In the rows, zero is written as 128.
Each row of numbers belongs to one of the objects below and depends on some of the facts about them. Some rows are named. Which object is each other row?

Facts:
[baflotum, benok, bubol, drezul, driskeflem, faklek, gigrim, kabrek, klaflil, lumim, luru, skisini, skubri, stogror, tridros, vege, vudom, zogudrer] stupam 95
[bapetok, daplos, dranil, drevur, faro, gruler, klibar, lofi, mamafel, nezitu, potrol, rubol, rubrok, sagrutal, skiges, stasa, tafo, zirul, zuflogrem] stupam 562
[bobro, brumo, demun, dradro, dregek, duki, fesu, fizen, fonir, gaskar, klofu, lugene, nedem, netum, paskozu, pera, plover, refi, skagos, skinim, stapli, steskaza, stonotus, trifel, vemer, vitri] stupam 56
[brukin, kufur, mestifi, naskeskes, navi, puzi, rudos, skaskel, studek, trozage] stupam 164
[flirim, flofo, flufi, gregribi, grubramum, gugrik, labre, merum, nustu, plafle, plizum, rabrir, stosos, vitidruk, vobres] stupam 345
baflotum zukloskir: skaskel
benok zukloskir: vitri, mestifi, drezul, steskaza
brukin zukloskir: benok
brumo zukloskir: pera
demun zukloskir: plover, bubol, netum
dradro zukloskir: bubol
dranil zukloskir: demun, faro
dregek zukloskir: klaflil
drezul zukloskir: baflotum
driskeflem zukloskir: rabrir
faklek zukloskir: vemer
flirim zukloskir: zirul
flofo zukloskir: skaskel, rubol, mestifi
fonir zukloskir: puzi, baflotum, gigrim
gaskar zukloskir: vitri
gigrim zukloskir: naskeskes, lumim
gregribi zukloskir: skinim, trozage
grubramum zukloskir: zirul, flirim, kabrek
gugrik zukloskir: zirul, luru
kabrek zukloskir: merum
klaflil zukloskir: lugene, drezul
klofu zukloskir: potrol
kufur zukloskir: baflotum, netum, stapli
labre zukloskir: zogudrer
lofi zukloskir: puzi, drezul, vemer
lugene zukloskir: merum
lumim zukloskir: plizum, klibar, flufi, drevur
mamafel zukloskir: gugrik, stapli
merum zukloskir: paskozu
naskeskes zukloskir: rubol, skisini, baflotum, klaflil
netum zukloskir: trifel
nustu zukloskir: gaskar
pera zukloskir: klaflil
plafle zukloskir: nustu, lumim
plizum zukloskir: dradro, rubol, fesu, kabrek
potrol zukloskir: brukin
rabrir zukloskir: merum
refi zukloskir: nustu, dranil
rubol zukloskir: navi, fesu
rubrok zukloskir: tridros, klaflil
rudos zukloskir: klibar, pera, nustu
skaskel zukloskir: paskozu, merum
skiges zukloskir: nedem, plizum, trifel
skinim zukloskir: flirim
skisini zukloskir: zirul
skubri zukloskir: zirul
stapli zukloskir: dradro, vitri, sagrutal, trifel
steskaza zukloskir: rubol
stonotus zukloskir: stasa
stosos zukloskir: labre
studek zukloskir: vitri
tafo zukloskir: gregribi
trifel zukloskir: steskaza
trozage zukloskir: fesu
vege zukloskir: fonir
vitidruk zukloskir: daplos, nustu
zirul zukloskir: paskozu
zogudrer zukloskir: dradro
zuflogrem zukloskir: mestifi, flirim
kliskol 905 <- baflotum, bobro, brukin, dradro, dranil, driskeflem, faklek, fesu, fizen, flirim, flofo, flufi, fonir, gaskar, gigrim, gregribi, grubramum, gruler, klibar, kufur, lofi, lumim, luru, mamafel, mestifi, naskeskes, navi, nedem, netum, nezitu, pera, plafle, plover, rubol, rubrok, sagrutal, skaskel, skubri, stapli, stasa, stonotus, tafo, vege, vemer, vitidruk, vitri, vudom, zogudrer, zuflogrem
kliskol 385 <- bapetok, benok, brumo, bubol, daplos, demun, dregek, drevur, drezul, duki, faro, gugrik, kabrek, klaflil, klofu, labre, lugene, merum, nustu, paskozu, plizum, potrol, puzi, rabrir, refi, rudos, skagos, skiges, skinim, skisini, steskaza, stogror, stosos, studek, tridros, trifel, trozage, vobres, zirul
nolem b <- baflotum, bobro, bubol, faro, fesu, flofo, klofu, mestifi, nedem, nustu, paskozu, plizum, potrol, skaskel, skisini, skubri, stasa, steskaza, stogror, stonotus, vege, vemer, zirul, zuflogrem
nolem c <- bapetok, brukin, brumo, dradro, dranil, duki, fizen, flirim, flufi, klaflil, kufur, naskeskes, nezitu, plafle, rubol, sagrutal, stosos, trifel, vitidruk, vobres, vudom
nolem a <- benok, daplos, demun, dregek, drevur, drezul, driskeflem, faklek, fonir, gaskar, gigrim, gregribi, grubramum, gruler, gugrik, kabrek, klibar, labre, lofi, lugene, lumim, luru, mamafel, merum, navi, netum, pera, plover, puzi, rabrir, refi, rubrok, rudos, skagos, skiges, skinim, stapli, studek, tafo, tridros, trozage, vitri, zogudrer
benok kodistis vitidruk, lumim
driskeflem kodistis drezul, lofi, potrol, flofo
fizen kodistis luru
flirim kodistis klibar, fonir, nustu, drezul
flufi kodistis vitri, fonir, dranil
grubramum kodistis skisini, faro
gruler kodistis gregribi, stonotus, kufur, drevur
kabrek kodistis puzi, drezul, potrol
labre kodistis stogror
mamafel kodistis zuflogrem
mestifi kodistis bapetok
nezitu kodistis fonir, potrol
paskozu kodistis naskeskes, nustu
pera kodistis klibar, rubol
plizum kodistis zuflogrem
rubrok kodistis baflotum, plafle
skagos kodistis tafo, skinim
skiges kodistis nedem, nustu, trifel
skubri kodistis lugene, stogror, duki
studek kodistis gugrik, bobro
vege kodistis zuflogrem, gregribi, dregek, gaskar, fesu
vemer kodistis rubol, refi
vobres kodistis dregek, kufur
vudom kodistis tridros, gaskar
zirul kodistis stonotus, stasa

Named rows:
potrol: [130 117 153  60  77 122 118 113  89 147  84 131 153  89 122 137 144 112
 134 131 167 125]
dranil: [141 138 183 153 114 136 163  63 126  81 142 150 120 128 117 123 156  91
 112 168 142 133]
stapli: [163 122 143 135  94 102 113  89 155  90 130 165 147 130  91 111 111 118
 116 168  93 124]
plizum: [122 121 143  79 118 124 158 122 120 162 194 106 137 129 114 101 131 139
 117  88  89 123]
trozage: [141 161 168  64 129 159 156 164 122 176 179 157 137 131 115 112 134 156
 156 126 112 125]
tafo: [119 150 157  94 135 152 112 102 128 111 159 161 136 143 181 114 115 134
 118 123 185 164]
pera: [137 126  66 188 115  98  86 129 133 133 139 119  98 146 139 174 133 153
 126 171 120 138]
rudos: [144 140 149 117 139 132 118 167 185 145 156 123  81  52 131 103 214 131
  81 134 122 106]
zuflogrem: [122 127 138  85 118 123  72  90 133 106 133 165 139 129 193 133 119  88
 108 103 191 131]
refi: [157 110 132 141  98 125 108 115 153  96 120 128 122  99  77  51 167 128
  94 157 113  98]
merum: [ 83 124  73 106 143  99 139 147 108 149 125 100 126 159 152 157 166 129
 127  49  97 139]
zirul: [ 93 126  89 135 137 123 120 165  82 128 104 122 170 174 166 155 176 110
 129  78 156 174]
fonir: [115 148 101 162 148 134  88 131 129 125 154 148 136  98 150 133  72 119
  90 180 113 102]
lofi: [ 80 156 141 138 127 151  90  93  98 110 120 152 114  59 177 162 103  69
  77 146 169  78]
driskeflem: [146 102  83 160 144 147 111 132 142 109 128 143 109 141 165 141 103 124
 114  64 156 110]
steskaza: [133 113 135  82  76 115 130 153 104 158 157 140 155 145  90 112 115 148
 155 173 106 142]
flofo: [129 126 124  85 108  99  99  88 159 136 169 147 120 120 165 130  85 116
 115  72 120 104]
baflotum: [147  88 108 163 167 133 132 157 105 144 105 143 136 140 155 198 103  98
 126 108 111 151]
gregribi: [111 143 129  83 143 119 123 107 158 140 185 138 127 156 166 122  84 147
 134  84 125 146]
gaskar: [153 125 125 129 118  83  87 124 167  89  76 131 126 108  96 113  99 114
 127 168 110 144]
skisini: [141  74  93 132 135 160 122 175 113 154 114 130 140 148 165 119 144 120
 122  58 144 117]
gugrik: [ 81 125  92  98 151 126 123 139 139 120 122 115 136 140 133 106 162 120
 123  34 114 103]
grubramum: [102 131 101 109 153 116 107 106 164 107 160 148 115 142 190 121 115 118
 109  42 132  91]
fizen: [116 165 106 154 129 133 112 114 137  96 120 124 118 158 112 106  92 159
 148 169 138 109]
nezitu: [113 157 153 139 133 152 129  89 113 106 108 127 109 130 143 126 129 131
 129 155 189 134]
skagos: [114 153 100 135 121 147 134 136 117 130 108  97 140 139  87  83 135 162
 149 160 132 104]
bapetok: [ 99 146 136 112 113 171 150 118  97 113 110  98 139 120 114 104 160 142
 139 142 180 133]
stasa: [ 96 180 156 123 127 153 135  88 100 105  87 101 100 155 145 126 114 156
 174 165 212 138]
klibar: [116 142 164 152 154 137 132 140 131 145 145 102 114 110 152 152 153 129
 110 191 140 237]
fesu: [140 127 137 115 123  96 132 154 115 161 166 146 164 182 107 143  72 159
 164 187  88 187]
navi: [133 164 186 105 138 136 151 140 142 160 164 184 126 144 125 157  89 157
 177 163 125 155]

Name these rows:
A row may be one of the objects named above.
[104 146 140 139 175 104 155 123 173 165 160  77 111 122 137 143  91 169
  95 140  82 195] | flufi
[135 127 142 123 144 103 122  98 206 127 136  92  86  78 153 101 119 140
  70 117 106 148] | plafle
[123 117  48 152 115 114 100 177 106 124 127 118 130 164 140 140 167 132
 120 122 121 112] | lugene
[132 127 169  73  74 149 130  89  91 135 170 158 130 104 129  93 161 127
 105 121 155 112] | skiges
[101 143 115  92 147 143 150 100 115 142 121  70 112 140 114 103 147 166
 153  98 114  93] | vobres
[ 79 156 124 191 156 131 123 143  92 136  84 123 154 105 109 159  49 108
 129 204 109 121] | vemer
[ 87 119 100 116 136 129 121 168  82 128 102 122 163 172 179 160 184 105
 135  93 156 168] | zirul
[105 127  71 121 126 127  93 166 113 128 125 135 171 175 135  99 148 142
 128 112 137 135] | skinim
[136 148 171  66 129 150 150 165 128 169 194 157 144 139 115 113 143 153
 156 115 104 123] | trozage
[104 147 159 123 151 169 163 160 105 151 159  89 136  98 139 126 172 142
 103 167 133 208] | drevur
[145 136 174  89 116 122 116 146 178 138  95 143 139  73  86 111 178 108
 133 120 120  91] | studek
[ 93 143  97 114 177  97 113 127 145 121 126 125 147 178 176 158  98 119
 147  59 109 144] | flirim
[131 127 141 114 132  94 112  78 206  95  98  88  77  80 136  99 131 132
 103 102 119 126] | vitidruk
[117 150 127  85 152 110 121 100 163 138 173 134 130 155 167 133  72 146
 128  76 115 135] | gregribi
[144 100  98 168 166 130 132 146 137 118  86 146 140 164 155 135 101 117
 151  80 143 155] | luru
[145 119 140 141 108  65 104 138 147 120  63 128 153 139  81 139 101 119
 150 186 100 172] | vitri
[166  83 166 152 128 161 218 136  95 140 113 105 147 148  59 124 135 123
 148 107  72 142] | bubol
[129 168  99 153 116 153 120  82 145  93 131 116  92 153 117  79  90 167
 166 169 166  86] | stonotus
[143 127 187 116 116 100 135  95 119 115  94 142 154 135 111 142 124  84
 129 168 141 172] | sagrutal
[129 118 153 102 114 118 126 131 130 109  78  90 139 101 107 111 193 125
 123 156 166 173] | daplos
[133 146 134 112 135 134 104 145 151 137 179 180 107 117 175 169 134 113
 118 115 126  88] | naskeskes
[113 147 116 140 165 119 112 169 153 135 135 176 126 153 175 184 136 112
 149  97 128 117] | skaskel
[130 118 119 164 165 171 114 124 102 124  92 130 122  66 124 149  47  97
 106 130 137  75] | faklek
[142 117 150 134  92 127 163 105 115 104 156 148 149 146  63  64 150 129
 110 155  79  91] | demun
[150 127 140 121 118 108 136 143 116 151 179 136 151 182 112 143  62 162
 149 178 101 190] | fesu
[142 111  96  87  78 124  83 128 111 124 110 136 147 110 101  91 133 128
 135 150 143  93] | klofu
[129 116 172  81  71 145 128  85 107 134 190 141 140 106 128  89 163 134
 118 117 171 118] | skiges
[117 132  87 117 159 113 106 111 161 104 164 142 110 147 194 121 111 121
 104  45 119  98] | grubramum
[125 140 173  84 105 126 151  90 102 137 174 152 150 155 151 151  95 134
 139 167 140 186] | rubol
[153 129 134 157 158 171 147 123 136 120  96 112  84 121 119 130  85 149
 167 129 162 124] | vudom
[179  97 165 181 151 157 181 106 136 100 142 160 121 138  88 129 104 105
 127 111 105 129] | zogudrer
[ 68 165 145 131 163 152 153 202  88 175 112 128 157  72 104 165 142 121
 126 144 104 108] | puzi
[101 124 159 126 146 155 148 167 112 147 159  76 143  97 136 121 177 139
  92 166 138 205] | drevur
[110 175 139 128 123 170 140  88 113  95  90 102 109 151 131 118 124 155
 176 183 201 154] | stasa
[177  99 164 173 143 155 187 107 132 108 127 150 120 139  86 125 100 104
 131 117 113 122] | zogudrer
[133 128 145 120 152  88 108  75 216 103  97  95  87  80 134 106 118 130
 110 118 119 120] | vitidruk
[135 124 166 132 104 150 179 104  88 116 119 114 139 132  93 107 173 115
 143 148 127 138] | faro
[177  87 141  77  86 119 124 132 127 154 103 142 133  63 112 122 131 106
 116  91 151  87] | benok
[121 129 162 143 155 118 147 136 141 135 140  95 109 115 152 154 142 128
 113 187 134 231] | klibar
[150 108 141 137 119  69 113 141 147 103  71 121 156 140  79 151 105 122
 151 196  89 186] | vitri
[150 136 155 117 128 126 124 116 174 132 154 190 111 100 141 140 136  97
  99 121 111  86] | kufur
[131 145 153  99 152 104 120 168 148 159  98 171 138 144 127 178 113 120
 181 127 106 160] | mestifi
[140 126 121 131 126 184 169 133 101 139  82  95 104 111  94  99 140 152
 155 102 153 104] | stogror
[136 130 106 133  96 130 101  86 122 102 151 141  68 116 186 192 163 114
 110 144 181  99] | rubrok
[135 148 154  95 119 149 119  88 120 110 161 161 143 136 187 113  94 128
 121 130 188 151] | tafo
[134 132 132  91 119 121  69  95 147  83 129 170 140 116 189 129 122  87
 106  99 197 119] | zuflogrem

Now the same objects, written a new way:
Some rows with their names:
zuflogrem: [109 142 118 140 130 101 137 119 117 112 159 138 179 143 180 122 104 120
 114 120 118]
mestifi: [146 138 143 139 124 118 159 134 113 142 109 114 154 124 172 167 108 122
 144 164  82]
flofo: [147 108 108 114 144  73 138 116 115 150 149 114 152 104 179 104 123 112
 150 136 149]
skaskel: [ 96 198 153 138 177 111 137 100 134 154 120  79 124  77 186 118 137 120
  72 152 181]
rubol: [145 152 119  62 125  75 123 108 104  95 124 193 198  98 170 104 112 130
 176 124 178]
navi: [139 121 142 133 122 117 156 125 116 148  94 137 152 131 165 158 118 116
 143 161 103]
fesu: [161 100 139  81 105 130 163 131 129 135 111 156 160 142 156 141  94 146
 148 156 191]
plover: [145 114 145 103 113 157 187 136 144 143 141 129 123 162 167 136 105 141
 129 144 136]
faro: [100 111 105 164 105 137 127 147 114 106 109 138 102 151 140 136 104 128
 141  99 141]
dranil: [114 164 140 129 108 119 163 112 111 118 169 140 136 142 189 132 136 119
 113  84  98]
drevur: [103  98 117 168  99 148 120 151 122 106 109 144 115 140 138 137 106 126
 135 104 147]
lumim: [132 149 134 126 101 135 144 109 105 174 166 171 157 122 119 133 165 121
 112 120 168]
vege: [131 157 119 123 135 118 156 123  93 152 172 141 161 130 132 122 150 123
  96 140 131]
fonir: [185 177 109 130 112 102 204 143  95 148 160 112 145 122 193  94 125 130
  58 147 186]
puzi: [125 117 105 175 100 143 143 153 107 133  79 107 116 117 138 158 109 113
 117 147 120]
lofi: [121 168 127 138 127  90 138 133 104 122 159 122 155 133 175 115 113 140
  99 118 109]
vemer: [151 118 139 111 109 146 180 142 125 137 140 126 133 155 169 129  93 139
 127 151 142]
vitidruk: [141 101 134 128 120 110 145 121 129 179 161 114 152 116 178 117 126 108
 144 100 134]
netum: [158 176 103  92 137 174 213 106 143 102 177 141 104 120 177 120 141 110
 142 124  79]
trifel: [154 145  59  81 121 208 171 112 150  83 152 125 101  98 124 107 125  91
 155 117  96]
klofu: [123 112  80 114  84 183 158 122 120 128 143  72 131 108 131 124 100 128
  81 120 155]
vudom: [126 122 138 129 133 127 149 141 103 157 153 151 127 154 116 151 132 129
 130 155 118]
stonotus: [151 134 127 108 117 153 170 111 125 145 153 117 153 125 181 109 104 141
 100 133 138]
vobres: [112  45 102 145 108 124 126 145 134 141 120 111 104 126 139 125 111 116
 144 123 155]
sagrutal: [136 132 150 142 132 106 143 139 120 117 131 150 139 159 157 136 107 136
 139 121  95]
gugrik: [112  34  62 164 125 144 106 109 144 139 141 126 129 110 175  89 120  98
  94 130 104]
mamafel: [133 145 141 139 143 108 128 116 120 106 159 139 161 128 170 118 117 132
 121 105  85]
vitri: [185 111 160 128 153 176 159 147 165 144 135 101 168 142 103 112  82 131
 137 130 103]
brumo: [136 102  79 114  82 193 135 116 106 136 141 100 117 103 140 108  99 150
  98 113 137]
skubri: [114 100 105 139 137 144 115  95 118 156 168 163 168 144 159 116 140 121
  89 173  97]
bobro: [160 118 139 108 119 151 170 133 135 141 133 134 134 146 167 137 104 139
 128 151 138]

Rows to name:
Some rows may be objects named above.
[154  68 166  70 125  83 138 102  80 116 166 124 149 122  66 114 151 152
  43 143  78] | zogudrer
[143 108 104 170 123 160 127 131 121 129 101  61 157  78  92 123 108 107
 102 112  86] | studek
[166 105 146  76 113 127 157 127 138 141 109 159 159 140 159 137  97 141
 152 156 203] | fesu
[106 190 157 142 174 111 129  95 125 147 114  86 127  83 188 126 139 118
  69 159 171] | skaskel
[124 101 105 138 137 199 127 130 157 124 103 115 100 132 135 119 102 137
  96 156 196] | paskozu
[132 145 131 139 140 111 141 109 110 111 150 139 160 127 179 108 122 132
 106 101  88] | mamafel
[ 80  82  71 189 150 175  78  90 154 100 131 152 146 127 182  85 107 121
  53 137 148] | zirul
[115  71 112 139 135 106 137  91 143 154 162 121 164 125 200 116 132 104
 115 137 115] | grubramum
[131 102  82 100  82 185 180 108 123  98 158 111  79 119 134 132 129 120
  76 104 122] | demun
[117  67 108 130 135  97 138 100 148 157 166 118 168 126 197 115 121 103
 117 141 115] | grubramum
[140 107 107 168 122 159 135 121 117 129 100  72 154  79  85 123 111 103
  95 115  89] | studek
[141 125  97 132  82 191 154 118 123 137 147 106 126 107 136 114 113 125
  89  91 171] | refi
[142  81 140 132 134 100 155 140 136 171 134 134 126 143 173 138 127 117
 166 132 123] | flufi
[142  87 108 175  95 164 114 129 145 187 156  99 144  89 107 103 133  96
 140  50 155] | nustu
[198 115 140 102 143 157 182 111 154  99 168 110 142 115 117 102 125 128
  97 121  73] | stapli

